In the rows, 128 means zero.
Each row is followed by its group and then its class within the group.
[125 139 117 141 142 119 124 123 145  92 120  94 136 129 166 139 117 132
 149 115 121 131 147 136 132 146 122 126 115 138 130 114 129 125 135 101
 133 127 140 161 136 141 119] => <45>.las
[184 103 137 140 127 133 125 111 105 126  99 136 144 126 134 134 127 131
 115 155 111 146 134 146 164  99 110 149 149 132 129 131 140 138 126 106
  83 115 142 136 113 101 109] => <41>.nane
[146 113 133 159 124 121 142 125  88 133  95 137 131 165 168 128 120 124
 147 132 122 144 125 145 147 107 141 137 144 135 131 134 127 135 113  57
 131  97 162 150 108  86 171] => <41>.Muru
[109 123 113 138 122 106 146 128 113 107 130 123 122 104 113 136 131 122
 162 127 143 130 140 154 124 130 132 131 117 129 126 126 112 113 119 114
 144 128 145 169 122 134 122] => <45>.sila
[130  95 142 130 153 125 133 126  90 102 133 103 147 121 116 126 134 119
 122 124 102 140 127 145 120 104  88 103 164 145 122 132 126 104 120  88
 136 123 127 155  87  93  90] => <43>.bipir
[141 102 126 143 126 124 119 121  81 143 123 156 136 142 131 117 139 128
 122 136  88 133 122 124 127  27 158 125 120 124 130 138 137 105 128 106
  93 107 139 123 125 124 163] => <41>.dep
[124 135 135 124 128 121 123 130 106 141 110 109 125 107 110 127 111 133
  90 129 120 131  99 118 123 120  81 127 140 142 125 125 127 129 113 154
 111 144  87 108  93 107  65] => <43>.Lorag
[ 97 149 119 130 127 129 113 132 155 105 147  89 111 130 120 127 121 115
 162 122 149 123 169 128 127 149 128 124 102 169 127 105 130  87  93 146
 154 133 132 160 149 132 140] => <45>.las
[107 163 121  95 123 144 143 147 161 181 123 128 111 156  95 139 103 119
 115 130 146 130 105 156 151 153 137 106  91 131 136 130 126 133 113 140
 121 129 111 126 130 171 101] => <37>.kes
[ 90 111 128 110 113 115 123 141  84 107 132 124 132 104  88 130 127 135
 143 136 130 135 100 112 140 164 133 130 128 115 116 124 129 135 119 183
 143 138 112 120  78  93 146] => <43>.vukif
[122 102 140 126 137 142 123 133  98 126 129 119 109 117  96 123 130 136
 130 114 105 155 123 122 123 123 100 107 133 124  90 129 121 118 124 102
 117 131 133 145  92 105  85] => <43>.bipir
[121 149 127 112 143 141 113 124 169 186 143 129 135 106 104 137 114 130
 142 129 121 115 136 161 113 129 118 100 133 138 137 108 125 133 129  89
 115 117 121 132 113 119  64] => <37>.pep
[168 114 123 139 121 155 134 118 135 109 144 153 127 155 148 131 135 132
 126 137  68 125 127 145 113  95 121 113 125 136 121 146 134 132 127 114
 108  95 135 112 147 139 100] => <41>.nane
[114 116 110 109 138 136 117 142 140 142 119 101 113  92 107 132 112 126
 134 114 119 143 120 160 125  97 134 145 134 125 127 136 122 126 110 101
 115 127 143 132 120 152  72] => <37>.pep
[ 95 108 128 118 146  97 119 120  75 140 127 116 138 118  70 132 132 128
  97 134 129 148 106 135 127 122 105 116 148 126 130 125 123 133 108 168
  61 127 114 127  48  74 109] => <43>.bipir
[101 147 126 140 118 116 117 139 164 106 124  94 156 108 156 134 131 119
 123 121 123 127 142 154 114 127 112 111 126 142 127 123 134 123 110 103
 123 125 163 152 135 133  68] => <45>.sila
[121 135 132 133 122 120 164 136 157 143 144 107 123 110 114 134 125 119
 141 116 149 136 132 175 126 148 132 112 113 130 133 101 131 126 131 123
 108 123 138 142 133 131 143] => <45>.gogu
[124 102 129  98 143 134 132 109  68 114 124 128 108 113 105 121 129 140
 143 136 129  47 115 117 122 125 127 120 141 133 123 131 128 115 124 125
 147 138 128 114 113  89 107] => <43>.bipir
[177  80 133 159 145 134 120 117  24  16 137 150  89 157 195 109 132 117
 191 127 102 127 203 126 101  63 130 122 138 121 118 152 145 111 115  17
 183 124 191 108 136 177  93] => <41>.dep
[127 143  93 122 123 140 147 122 168 208 134 132 126  88  81 136 121 123
 109 123 135 136  96 172 122 126 129 112 119 106 129 111 123 142 107 127
  95 115 116 123 108 130  99] => <37>.kes
[111  95 142 120 153 109 129 115  80 122 149 126  98 112  89 133 133  98
 146 124 111 146 122 145 127 115 101 117 134 136 136 123 136 108 120 127
 133 126 141 159 101  82 115] => <43>.bipir
[110 113 125 124 131 112 124 146  79 119 133 114 109 144  94 104 130 130
 114 125 121 127 127 107 122 119 129 121 133 101 124 129 130 129 106 159
 131 116 129 122 122  86 157] => <43>.bipir
[109 118 120 126 130 119 118 142  77 105 127  94 100 106  99 116 108 124
 123 131 125 108 135  98 115 128 152 123 130 114 129 137 135 111 142 158
 144 146  97 100  87 110  93] => <43>.Lorag
[148 118 132 138 143 120 137 129 119 119 151 135 131  90 121 125 128 117
 177 125 130 163 159 158  98  61 118 116 119 132 120 122 152 118 106  53
 146 103 167 137 151 130  96] => <37>.pep
[140 107 130 173 136  88 130 118 103 134 148 158 130 152 144 122 125 139
 145 130 145 135 117 136 121 125 137 143 116 137 128 136 112 145 129  97
 114 106 148 126 133 104 186] => <41>.Muru
[ 73 160 122  92 141 136 122 132 213 197 140 134 145  91  49 160 104 144
  91 129 118 125  52 125 141 165 118 118 117 123 134  88 118 127 139 200
 100 252  92 119  50  81  86] => <43>.vukif
[121 101 136 129 127 117 125 132  53  99 122 113 118 116 172 115 111 129
 148 115 118 134 125 144 125  83 150 124 149 133 126 129 141 101 113 105
 133 133 132 135  84 117  88] => <43>.Lorag
[139 102 132 133 140 135 113  98 110  79 134  80 160 101 164 146 127 109
 159 132  85 134 163 190 113 113 114 106 138 125 130 134 128 114 113  47
 165 116 175 179 127 127  89] => <45>.gogu
[144  79 133 149 114 126 126 117 105 158 170 167 135 167 130 126 133 126
 137 127 130 144 106 121 129 117 141 125 117 150 121 136 131 120 123 122
 112 111 143 114 112  64 169] => <41>.Muru
[148  99 124 141 144 129 130  79  79 117 155 131 118 125 125 129 135 127
 146 130 121 149 137 149 110  87 112 117 151 131 124 129 125 139 153  67
 136 112 155 153 109  93 130] => <41>.nane
[117 112 165  98 135 128 131 138 113 147 129 129 129 114 107 122 118 131
  97 141  93 138 109 131 135 131 113 110 144 125 127 134 127 122 126 154
 109 140 108 131  73  89  75] => <43>.Lorag
[104 109 128 113 144 129 113 141  87 103 104 119 111 117 105 122 121 135
 138 126 107 137 125 125 122 123 139 124 135 116 118 137 123 118 119 108
 146 144  96 110  88 100  92] => <43>.Lorag

Each row is followed by its group and then its class within the group.
[102 139 127 128 134 103 131 132  86 121 145 138 104 116 120 137  85 134
 142 128 172 129 127 128 139 110 119 134 128 152 131 115 126 111 132 120
 125 133 113 112 115 119 135] => H.J
[107 146 128 140 125 127 135 129 164 121 158 130 109 129 135 136  89 113
 113 129 181 121 129 125 102 118 137 136 140 115 113 128 136 145 128 135
 116 116 113 141 122 132 151] => G.Z
[ 77 141 126 155 122 113 140 126 149 124 161 138 104 117 133 123  86 123
 122 132 177 122 134 125 102 102 138 135 134 133 114 130 135 148 128 131
 111  92 102 136 116 133 157] => G.Z
[100 129 119 150 120 130 125 123 143 127 158 129 114 129 141 130  74 117
 122 117 168 124 132 128 113 124 136 142 137 120 120 139 134 140 124 137
 119 133 106 131 126 131 133] => G.C
[112 136 127 153 124 121 125 124 159 119 147 132 116 120 140 140 106 131
 123 134 181 118 133 134 103 120 133 130 133 123 121 132 138 139 118 132
 109 128 116 134 112 126 153] => G.C
[ 94 140 124 158 119 129 136 126 145 117 163 144 120 119 138 127  55 112
 120 106 173 119 131 130 113 121 131 140 137 119 116 136 137 138 144 138
 113 124 105 129 126 129 119] => G.C
[133 114 131  82 136 126 144 131 130 151 133 152 118 139 109 116  83 111
 131 128 142 132 127 121 152 135 118 148 141 146 130 120 117 138 144 129
 114 115 126 133 127 126 158] => L.Y
[109 131 130 113 126 113 149 128 138 148 146 161 108 111 104 112  77 138
 141 115 173 125 122 121 134 137 130 133 138 163 130 122 117 125 143 127
 113 112 109 136 117 127 188] => L.V
[143 111 127 131 141 127 120 121 119 120 129 148 131 120 122 118 111 149
 132 115 136 131 127 129 134 135 119 133 124 145 146 131 127 122 122 122
 138 138 148 131 125 121 122] => M.E
[ 97 135 125 156 122 132 127 126 154 119 152 124 125 120 140 129  90 121
 117 125 168 121 135 126 109 124 140 138 135 119 119 130 141 149 123 132
 115 123 103 126 129 138 134] => G.C
[117 107 127  99 135 117 155 130 132 147 137 162 115 128 109 119  91 134
 138 127 153 130 125 119 143 129 126 149 129 161 131 118 116 128 126 124
 115 114 134 131 126 128 156] => L.Y
[ 99 145 126 130 136 109 132 115 111 120 141 147  80 128 122 138  97 113
 125 123 176 125 133 126 131 100 121 134 133 139 124 112 129 131 131 130
 119 124 103 119 118 118 139] => H.N
[105 144 127 139 138 107 127 130  98 112 153 150  87 119 128 129  62 107
 127 110 175 125 131 128 124 101 116 128 127 139 126 118 136 124 134 132
 123 124  97 118 115 119 132] => H.N
[110 125 136  63 135 114 158 131 149 141 136 167 115 126 113 119  72 130
 132 128 168 131 127 118 137 129 128 142 136 157 117 114 113 125 132 126
 113 109 131 137 125 123 177] => L.V
[101 139 129 144 122 129 130 130 151 124 160 132 111 145 136 133  65 116
 123 113 179 125 129 128 124 122 142 139 140 122 119 132 133 140 134 132
 116 120 113 124 131 129 142] => G.C
[117 124 122 136 134 129 131 123 168 127 155 135 116 131 140 127  75 115
 122 120 174 122 132 124 108 125 132 149 139 119 124 128 137 145 119 137
 114 122 125 140 123 133 134] => G.C
[123  95 112 122 126 116 127 126 114 125 133 149 132 110 115 110 115 132
 129 112 128 130 122 122 120 136 123 143 113 150 142 125 130 125 110 127
 133 138 134 127 116 123 129] => M.E
[ 99 130 127 134 142 105 132 127 118 124 157 135 102 123 129 127  76 104
 125 128 160 120 130 118 122 112 129 132 129 133 124 118 127 129 138 128
 119 132  97 128 119 121 131] => H.N
[ 87 142 126 165 114 133 129 128 145 112 146 130 123 117 151 124  81 124
 122 111 173 118 130 123 106 117 142 137 136 123 119 140 139 140 117 136
 120 116 109 122 154 136 128] => G.C
[124 110 121 132 124 112 119 129 104 130 144 143 131 113 117 121 120 142
 130 118 124 132 128 129 130 135 119 130 119 144 136 135 127 116 126 122
 135 141 136 131 126 120 123] => M.E
[ 92 152 132 152 135 105 126 128  81 108 145 123  72 118 130 147  86 116
 127 122 178 126 134 129 135  95 119 131 130 143 111 118 136 124 129 124
 125 124  95 110 114 117 124] => H.N
[ 98 146 120 146 125 119 132 125 174 118 162 144  77 122 137 133  71 122
 125 125 206 120 134 130  98 115 135 135 147 139 117 129 139 144 123 139
  90 121 107 147 113 129 166] => G.Z
[ 76 145 127 159 127  89 127 123  90 114 157 132  71 112 125 137  91 114
 132 119 173 127 133 119 116 102 126 126 132 145 123 118 135 127 129 129
 124 129  82 127 109 119 139] => H.N
[127  95 115 127 125 111 124 124 113 126 147 147 118 108 114 115 112 138
 119 119 143 119 122 136 126 126 124 144 115 149 146 110 132 122 113 123
 133 151 143 131 112 121 125] => M.E
[118 137 126  98 123 119 151 132 129 145 132 148 105 126 112 125 115 135
 143 118 151 132 118 121 139 144 129 136 142 152 128 119 120 135 137 134
 128 111 116 142 120 130 168] => L.V
[113 140 114 136 142 108 128 130 125 117 156 147 102 121 126 130  50 116
 126 123 176 123 135 126 127  91 125 139 128 137 125 117 129 115 133 120
 118 121 107 115 123 121 128] => H.N
[ 97 116 132 104 132 104 158 132 125 153 151 163 104 119 104 116  79 124
 140 119 163 127 111 116 141 157 127 135 137 164 126 117 116 129 141 126
 118 115 104 132 120 117 180] => L.V
[ 99 132 128 148 128 120 139 136 168 110 150 147 117 119 146 136  79 122
 123 124 199 117 133 127 100 115 140 138 145 131 110 128 139 141 112 127
 111 110 106 125 115 137 150] => G.C
[102 136 133 151 130 124 138 125 163 122 158 141 103 128 148 127  82 129
 128 129 190 126 143 115  96 107 136 132 144 124 112 136 131 153 124 133
 105 108 120 152 110 133 160] => G.Z
[115 100 112 107 130 111 130 123 117 139 171 140 110 119 104 113  77 130
 127 131 135 128 126 123 135 127 123 159 132 152 141 117 113 129 122 129
 123 147 137 136 128 123 133] => M.S
